Below are the code and all the weights of a small trained network. Each question names an input and a class and asks about switching units off, where a switched-off unit gives its printed mean instead of its output.

import numpy as np


def w(rows, s, z=0):
    codes = np.array(rows[::2]) - 128.0
    scale = np.full(codes.shape[1], s)
    scale[-1] = z or s
    return codes * scale


def norm(h):
    return h / np.sqrt((h * h).mean(-1, keepdims=True) + 1e-5)


def f(y):
    return y / 2 * (1 + np.tanh(0.7978845608 * (y + 0.044715 * y**3)))


def log_softmax(a):
    a = a - a.max(-1, keepdims=True)
    return a - np.log(np.exp(a).sum(-1, keepdims=True))


def net(x, mask):
    res = np.array(x, float).reshape(1, 8) / 4 @ E
    u = 0
    for l in range(3):
        y = f(norm(res) @ A[l][:, :-1].T + A[l][:, -1])
        res = res + np.where(mask[u : u + 5], y, B[l][:, -1]) @ B[l][:, :-1]
        u += 5
    return log_softmax(norm(res)[-1] @ U[:, :-1].T + U[:, -1])


A, B = {}, {}
E = w([
[160,182,99,184,170],'x0',
[95,129,61,173,15],'x1',
[18,209,82,142,159],'x2',
[90,232,154,109,121],'x3',
[105,96,177,166,216],'x4',
[156,161,183,219,120],'x5',
[175,163,179,140,91],'x6',
[2,206,178,82,54],'x7',
],0.0087)
A[0] = w([
[85,96,96,74,148,220],'L0N1',
[204,45,10,102,165,251],'L0N2',
[77,113,74,253,127,85],'L0N3',
[128,62,157,2,47,32],'L0N4',
[114,104,216,163,177,134],'L0N5',
],0.018,0.0024)
B[0] = w([
[150,101,135,91,165,177],'L0N1',
[104,92,252,185,176,254],'L0N2',
[198,175,66,62,67,180],'L0N3',
[161,170,76,43,23,207],'L0N4',
[155,121,220,149,133,176],'L0N5',
],0.02,0.013)
A[1] = w([
[83,56,95,74,118,75],'L1N1',
[255,118,124,54,140,198],'L1N2',
[45,224,111,71,204,39],'L1N3',
[151,157,249,163,139,102],'L1N4',
[114,154,146,77,81,255],'L1N5',
],0.016,0.003)
B[1] = w([
[115,171,251,24,148,138],'L1N1',
[86,213,210,188,166,213],'L1N2',
[36,128,63,199,249,155],'L1N3',
[171,76,143,208,156,251],'L1N4',
[179,191,161,106,215,198],'L1N5',
],0.013,0.015)
A[2] = w([
[93,7,181,86,97,65],'L2N1',
[86,43,191,175,194,153],'L2N2',
[160,75,123,80,99,2],'L2N3',
[100,114,190,144,34,91],'L2N4',
[144,76,84,66,22,121],'L2N5',
],0.017,0.0031)
B[2] = w([
[107,224,122,229,130,158],'L2N1',
[206,180,168,162,193,251],'L2N2',
[101,248,43,238,168,124],'L2N3',
[153,152,20,102,194,150],'L2N4',
[192,176,112,235,33,144],'L2N5',
],0.015,0.016)
U = w([
[95,80,81,183,113,15],'0',
[57,122,126,56,149,100],'1',
[42,123,62,157,167,68],'2',
[164,134,207,188,192,212],'3',
[146,187,105,93,54,192],'4',
[100,8,81,98,90,1],'5',
],0.017,0.0061)

Each question gives the input, the list of numbers given to net, and the class t.
The units are the neurons (one row each of A and B). Each row of codes is followed by its name. A weight is (code - 128) times the scale printed after its matrix; where a second scale follows, it is the last column's (A, B and U).
mask holds one flag per neuron, layer by layer. A switched-off neuron (its flag False) gives its mean, the last column of its row in B, instead of its output. The means were averaged over made-up inputs and are rounded, as every weight is.
A unit's drop is (log p(t) with every unit on - log p(t) with that unit switched off) / (log p(t) with every unit on - log p(t) with every unit switched off).
The circuit of an input: a set's keep is (log p(t) with only the set's units on - log p(t) with every unit switched off) / (log p(t) with every unit on - log p(t) with every unit switched off). Starting from the 12 units with the biggest drops (on a tie, the unit counted first), units are removed one at a time, each time the one whose removal leaves the highest keep (on an exact tie, the one counted first), for as long as the keep stays at least 0.8.
circuit, biggest first: the units of the circuit, biggest drop first
unit that matters most: the unit with the biggest drop
k most important neurons: the k neurons with the biggest drops, biggest first
top k neurons in layer l: the k neurons of layer l with the biggest drops, biggest first
drop of u: that unit's drop, to one decimal
input [-7,-5,7,1,-8,-8,1,0], class 4: most important neuron : L0N4
input [2,5,1,1,6,-2,-4,7], class 2: circuit, biggest first : L0N2, L1N3, L2N2
input [2,-7,7,8,-5,-7,-7,7], class 2: circuit, biggest first : L1N3, L0N2
input [-2,6,7,-3,-1,-5,-8,5], class 4: 2 most important neurons : L0N2, L0N3
input [1,1,7,7,1,-2,8,2], class 2: 2 most important neurons : L0N2, L0N5
input [4,8,3,6,-4,-8,-7,1], class 4: 3 most important neurons : L0N2, L0N3, L1N4
input [-4,7,2,6,0,2,-7,0], class 4: 2 most important neurons : L0N3, L0N2
input [8,5,4,-4,0,-7,-5,4], class 1: 2 most important neurons : L1N4, L2N2
input [7,0,8,1,-8,-6,3,3], class 2: 3 most important neurons : L0N2, L1N3, L0N4
input [8,2,8,7,-7,1,-1,-7], class 4: 2 most important neurons : L0N3, L0N2
input [8,4,-3,5,3,-5,0,8], class 2: 2 most important neurons : L0N2, L0N5
input [-4,6,6,1,3,8,3,2], class 4: 2 most important neurons : L0N2, L0N3
input [2,5,8,-3,6,2,3,6], class 4: top 2 neurons in layer 0 : L0N3, L0N2
input [-3,7,4,-3,-1,8,3,6], class 4: unit that matters most : L0N2
input [1,3,6,-3,2,2,-7,4], class 4: 2 most important neurons : L0N3, L0N2
input [0,8,6,3,8,-6,-6,4], class 1: top 2 neurons in layer 1 : L1N1, L1N4
input [-4,4,-8,8,1,-4,-7,-1], class 4: drop of L0N4 : 1.2
